Here is a tiny trained network, its code and every weight. The questions are about switching its units off for an input and a class, where a switched-off unit gives its printed mean instead of its output.

import numpy as np


def w(rows, s, z=0):
    codes = np.array(rows[::2]) - 128.0
    scale = np.full(codes.shape[1], s)
    scale[-1] = z or s
    return codes * scale


def norm(h):
    return h / np.sqrt((h * h).mean(-1, keepdims=True) + 1e-5)


def f(y):
    return y / 2 * (1 + np.tanh(0.7978845608 * (y + 0.044715 * y**3)))


def log_softmax(a):
    a = a - a.max(-1, keepdims=True)
    return a - np.log(np.exp(a).sum(-1, keepdims=True))


def net(x, mask):
    res = np.array(x, float).reshape(1, 3) / 4 @ E
    u = 0
    for l in range(3):
        y = f(norm(res) @ A[l][:, :-1].T + A[l][:, -1])
        res = res + np.where(mask[u : u + 9], y, B[l][:, -1]) @ B[l][:, :-1]
        u += 9
    return log_softmax(norm(res)[-1] @ U[:, :-1].T + U[:, -1])


A, B = {}, {}
E = w([
[102,175,3],'x0',
[68,41,17],'x1',
[191,68,250],'x2',
],0.0034)
A[0] = w([
[201,240,105,76],'0.n0',
[160,150,132,3],'0.n1',
[122,39,186,89],'0.n2',
[97,119,144,17],'0.n3',
[136,30,187,206],'0.n4',
[75,126,108,94],'0.n5',
[61,137,130,43],'0.n6',
[150,244,68,116],'0.n7',
[120,3,137,92],'0.n8',
],0.006,0.0018)
B[0] = w([
[28,181,95,205],'0.n0',
[124,71,132,93],'0.n1',
[3,135,164,175],'0.n2',
[151,101,127,90],'0.n3',
[48,199,140,231],'0.n4',
[210,131,115,139],'0.n5',
[195,124,102,110],'0.n6',
[46,186,185,254],'0.n7',
[21,120,122,188],'0.n8',
],0.0043,0.0022)
A[1] = w([
[92,154,147,2],'1.n0',
[50,210,183,150],'1.n1',
[97,142,116,96],'1.n2',
[182,1,199,208],'1.n3',
[49,125,59,123],'1.n4',
[171,160,91,98],'1.n5',
[105,140,142,90],'1.n6',
[120,156,126,13],'1.n7',
[142,239,135,67],'1.n8',
],0.0068,0.0029)
B[1] = w([
[138,99,167,117],'1.n0',
[236,100,97,254],'1.n1',
[151,56,152,140],'1.n2',
[116,254,192,156],'1.n3',
[199,24,147,210],'1.n4',
[47,65,142,123],'1.n5',
[150,129,146,131],'1.n6',
[128,140,172,109],'1.n7',
[164,142,46,170],'1.n8',
],0.0043,0.0044)
A[2] = w([
[194,156,173,75],'2.n0',
[154,128,150,2],'2.n1',
[226,176,153,169],'2.n2',
[20,231,66,190],'2.n3',
[2,52,63,142],'2.n4',
[52,124,121,94],'2.n5',
[65,169,160,40],'2.n6',
[110,111,188,123],'2.n7',
[142,227,165,140],'2.n8',
],0.0062,0.0025)
B[2] = w([
[252,126,107,144],'2.n0',
[171,118,129,90],'2.n1',
[221,183,60,214],'2.n2',
[2,173,176,220],'2.n3',
[179,43,217,253],'2.n4',
[106,98,229,125],'2.n5',
[124,104,106,106],'2.n6',
[113,162,84,136],'2.n7',
[125,39,24,199],'2.n8',
],0.0046,0.0029)
U = w([
[235,241,39,223],'0',
[80,23,177,248],'1',
[199,226,229,58],'2',
[2,93,232,2],'3',
[62,252,33,117],'4',
[6,62,49,12],'5',
],0.0066,0.0025)

Each question gives the input, the list of numbers given to net, and the class t.
The units are the neurons (one row each of A and B). Each row of codes is followed by its name. A weight is (code - 128) times the scale printed after its matrix; where a second scale follows, it is the last column's (A, B and U).
mask holds one flag per neuron, layer by layer. A switched-off neuron (its flag False) gives its mean, the last column of its row in B, instead of its output. The means were averaged over made-up inputs and are rounded, as every weight is.
A unit's drop is (log p(t) with every unit on - log p(t) with that unit switched off) / (log p(t) with every unit on - log p(t) with every unit switched off).
The circuit of an input: a set's keep is (log p(t) with only the set's units on - log p(t) with every unit switched off) / (log p(t) with every unit on - log p(t) with every unit switched off). Starting from the 12 units with the biggest drops (on a tie, the unit counted first), units are removed one at a time, each time the one whose removal leaves the highest keep (on an exact tie, the one counted first), for as long as the keep stays at least 0.8.
circuit, biggest first: the units of the circuit, biggest drop first
k most important neurons: the k neurons with the biggest drops, biggest first
drop of u: that unit's drop, to one decimal
input [0,8,-6], class 1: most important neuron : (2.n4)
input [3,1,2], class 1: 2 most important neurons : (1.n1, 0.n4)
input [-3,6,-5], class 1: circuit, biggest first : (2.n4, 1.n4)
input [8,4,6], class 1: circuit, biggest first : (1.n1, 2.n4)
input [0,6,-6], class 1: circuit, biggest first : (2.n4, 1.n4, 1.n8)
input [8,4,1], class 1: 3 most important neurons : (2.n4, 1.n1, 1.n4)
input [-2,3,-5], class 1: 2 most important neurons : (1.n1, 2.n4)
input [0,4,-4], class 1: drop of 1.n1 : 0.2
input [-8,-6,-1], class 0: drop of 2.n2 : 0.2
input [-5,-8,-6], class 0: drop of 1.n1 : 0.1
input [6,-8,7], class 0: drop of 2.n8 : 0.1
